Here is a tiny trained network, its code and every weight. The questions are about switching its units off for an input and a class, where a switched-off unit gives its printed mean instead of its output.

import numpy as np


def w(rows, s, z=0):
    codes = np.array(rows[::2]) - 128.0
    scale = np.full(codes.shape[1], s)
    scale[-1] = z or s
    return codes * scale


def norm(h):
    return h / np.sqrt((h * h).mean(-1, keepdims=True) + 1e-5)


def f(y):
    return y / 2 * (1 + np.tanh(0.7978845608 * (y + 0.044715 * y**3)))


def log_softmax(a):
    a = a - a.max(-1, keepdims=True)
    return a - np.log(np.exp(a).sum(-1, keepdims=True))


def net(x, mask):
    res = np.array(x, float).reshape(1, 8) / 4 @ E
    u = 0
    for l in range(4):
        y = f(norm(res) @ A[l][:, :-1].T + A[l][:, -1])
        res = res + np.where(mask[u : u + 5], y, B[l][:, -1]) @ B[l][:, :-1]
        u += 5
    return log_softmax(norm(res)[-1] @ U[:, :-1].T + U[:, -1])


A, B = {}, {}
E = w([
[117,105,34,196,179,107,74],'x0',
[154,120,182,58,228,111,112],'x1',
[116,212,130,101,163,77,122],'x2',
[71,122,111,111,147,153,150],'x3',
[142,144,69,104,108,108,108],'x4',
[69,60,127,125,104,54,132],'x5',
[3,136,187,162,99,112,126],'x6',
[137,149,126,120,37,93,90],'x7',
],0.0034)
A[0] = w([
[6,110,150,187,55,50,215,4],'0.n1',
[155,78,151,172,177,196,101,52],'0.n2',
[78,119,103,126,73,253,117,213],'0.n3',
[74,53,73,134,205,134,14,150],'0.n4',
[128,133,190,124,223,251,161,40],'0.n5',
],0.0044,0.0028)
B[0] = w([
[2,42,115,116,146,201,71,213],'0.n1',
[40,63,94,131,131,102,146,126],'0.n2',
[142,203,186,181,104,86,187,251],'0.n3',
[164,145,141,132,105,47,242,235],'0.n4',
[70,82,205,209,213,148,162,184],'0.n5',
],0.005,0.0021)
A[1] = w([
[88,134,149,96,242,112,171,153],'1.n1',
[14,108,221,139,112,3,9,117],'1.n2',
[236,121,189,159,40,158,93,123],'1.n3',
[145,101,96,13,42,39,74,7],'1.n4',
[123,127,147,155,158,173,75,176],'1.n5',
],0.0046,0.0019)
B[1] = w([
[158,152,149,167,79,128,114,214],'1.n1',
[118,158,128,157,86,175,254,251],'1.n2',
[170,167,96,114,95,154,158,185],'1.n3',
[102,140,122,162,169,195,171,164],'1.n4',
[115,124,142,127,95,137,160,143],'1.n5',
],0.008,0.0027)
A[2] = w([
[124,146,7,207,119,109,111,11],'2.n1',
[174,3,106,123,195,101,141,33],'2.n2',
[73,165,92,139,99,93,141,7],'2.n3',
[58,87,88,172,46,144,103,234],'2.n4',
[149,169,204,95,203,137,46,99],'2.n5',
],0.0066,0.0017)
B[2] = w([
[243,179,129,93,82,76,61,204],'2.n1',
[47,45,66,178,30,99,106,173],'2.n2',
[93,78,185,115,176,183,151,155],'2.n3',
[88,140,253,61,203,120,184,253],'2.n4',
[17,158,167,116,115,59,94,165],'2.n5',
],0.0056,0.003)
A[3] = w([
[131,159,192,203,76,138,231,198],'3.n1',
[112,212,184,39,69,120,116,117],'3.n2',
[3,109,145,123,167,214,166,19],'3.n3',
[135,61,159,48,67,200,113,2],'3.n4',
[77,110,190,196,202,190,150,75],'3.n5',
],0.0062,0.0023)
B[3] = w([
[161,101,106,58,182,178,205,255],'3.n1',
[103,29,172,90,225,111,96,177],'3.n2',
[74,237,142,255,107,143,78,184],'3.n3',
[245,222,106,172,103,172,119,125],'3.n4',
[52,183,121,190,46,188,183,183],'3.n5',
],0.0067,0.0079)
U = w([
[4,198,207,201,104,202,198,234],'0',
[209,145,174,37,144,192,205,85],'1',
[226,226,38,200,64,73,45,189],'2',
[63,162,206,47,185,56,21,79],'3',
[55,13,52,194,45,55,106,3],'4',
],0.011,0.0034)

Each question gives the input, the list of numbers given to net, and the class t.
The units are the neurons (one row each of A and B). Each row of codes is followed by its name. A weight is (code - 128) times the scale printed after its matrix; where a second scale follows, it is the last column's (A, B and U).
mask holds one flag per neuron, layer by layer. A switched-off neuron (its flag False) gives its mean, the last column of its row in B, instead of its output. The means were averaged over made-up inputs and are rounded, as every weight is.
A unit's drop is (log p(t) with every unit on - log p(t) with that unit switched off) / (log p(t) with every unit on - log p(t) with every unit switched off).
The circuit of an input: a set's keep is (log p(t) with only the set's units on - log p(t) with every unit switched off) / (log p(t) with every unit on - log p(t) with every unit switched off). Starting from the 12 units with the biggest drops (on a tie, the unit counted first), units are removed one at a time, each time the one whose removal leaves the highest keep (on an exact tie, the one counted first), for as long as the keep stays at least 0.8.
circuit, biggest first: the units of the circuit, biggest drop first
most important unit: the unit with the biggest drop
top k neurons: the k neurons with the biggest drops, biggest first
top k neurons in layer l: the k neurons of layer l with the biggest drops, biggest first
drop of u: that unit's drop, to one decimal
input [-4,0,8,0,0,-8,-3,8], class 3: circuit, biggest first => [1.n2; 3.n2]
input [-8,8,1,-4,7,3,3,-7], class 3: most important unit => 2.n5
input [-5,2,-6,6,-3,-6,-7,-1], class 0: top 4 neurons => [0.n5; 2.n1; 3.n5; 0.n4]
input [7,-7,-8,-4,8,-5,7,-1], class 1: top 3 neurons => [2.n4; 2.n1; 0.n3]
input [1,-2,5,-8,-7,0,-5,-4], class 2: circuit, biggest first => [2.n4; 1.n2; 3.n1]
input [-4,-6,6,8,8,-1,-8,-4], class 2: top 3 neurons => [2.n4; 3.n1; 1.n2]
input [7,-1,-3,2,-4,1,1,-3], class 4: top 2 neurons in layer 2 => [2.n2; 2.n1]
input [2,-7,-5,4,-7,7,-8,-2], class 4: circuit, biggest first => [2.n2; 1.n2]
input [7,7,3,-7,2,-7,-6,-2], class 2: top 3 neurons => [2.n4; 3.n2; 3.n1]
input [-4,-1,4,-3,6,-8,3,1], class 3: top 2 neurons => [1.n2; 3.n2]
input [5,3,0,-2,-5,-7,0,7], class 2: circuit, biggest first => [2.n4; 1.n2]
input [-1,-2,2,7,-4,8,-6,-8], class 4: circuit, biggest first => [1.n2; 2.n2]
input [7,-7,7,8,-2,2,0,-7], class 1: top 4 neurons in layer 2 => [2.n1; 2.n4; 2.n3; 2.n5]
input [8,-7,-2,2,1,-6,0,-7], class 2: top 2 neurons => [2.n1; 1.n2]
input [-8,0,4,-3,-7,-3,5,6], class 1: most important unit => 3.n1
input [4,7,-2,1,-3,7,1,-3], class 4: top 2 neurons => [0.n4; 2.n2]
input [-5,8,8,-7,0,4,-3,2], class 3: top 2 neurons => [2.n5; 3.n1]
input [1,-6,-8,-7,-1,-3,-8,-1], class 2: top 2 neurons in layer 3 => [3.n1; 3.n2]
input [5,-3,-3,7,4,-4,-2,-2], class 2: top 3 neurons => [2.n1; 1.n2; 3.n1]
input [2,-7,-2,-2,6,4,-2,4], class 1: most important unit => 2.n4
input [-2,-7,0,-1,7,-4,-7,-8], class 2: top 3 neurons => [3.n1; 2.n4; 1.n2]
input [2,0,-3,-4,-3,6,-2,5], class 1: top 2 neurons in layer 0 => [0.n2; 0.n5]
input [0,7,3,-4,6,1,-3,6], class 3: top 3 neurons => [1.n2; 3.n1; 2.n5]
input [-2,-6,5,-1,-3,1,-8,4], class 2: drop of 3.n1 => 0.4
input [6,-4,7,8,-1,-4,-3,0], class 2: drop of 1.n1 => 0.0
input [1,8,-8,4,7,-1,-6,6], class 2: drop of 3.n1 => 0.2
input [1,2,-4,-6,4,-1,-7,-6], class 4: top neuron => [2.n2]
input [-6,7,8,-8,6,1,5,-7], class 3: drop of 0.n1 => 0.1
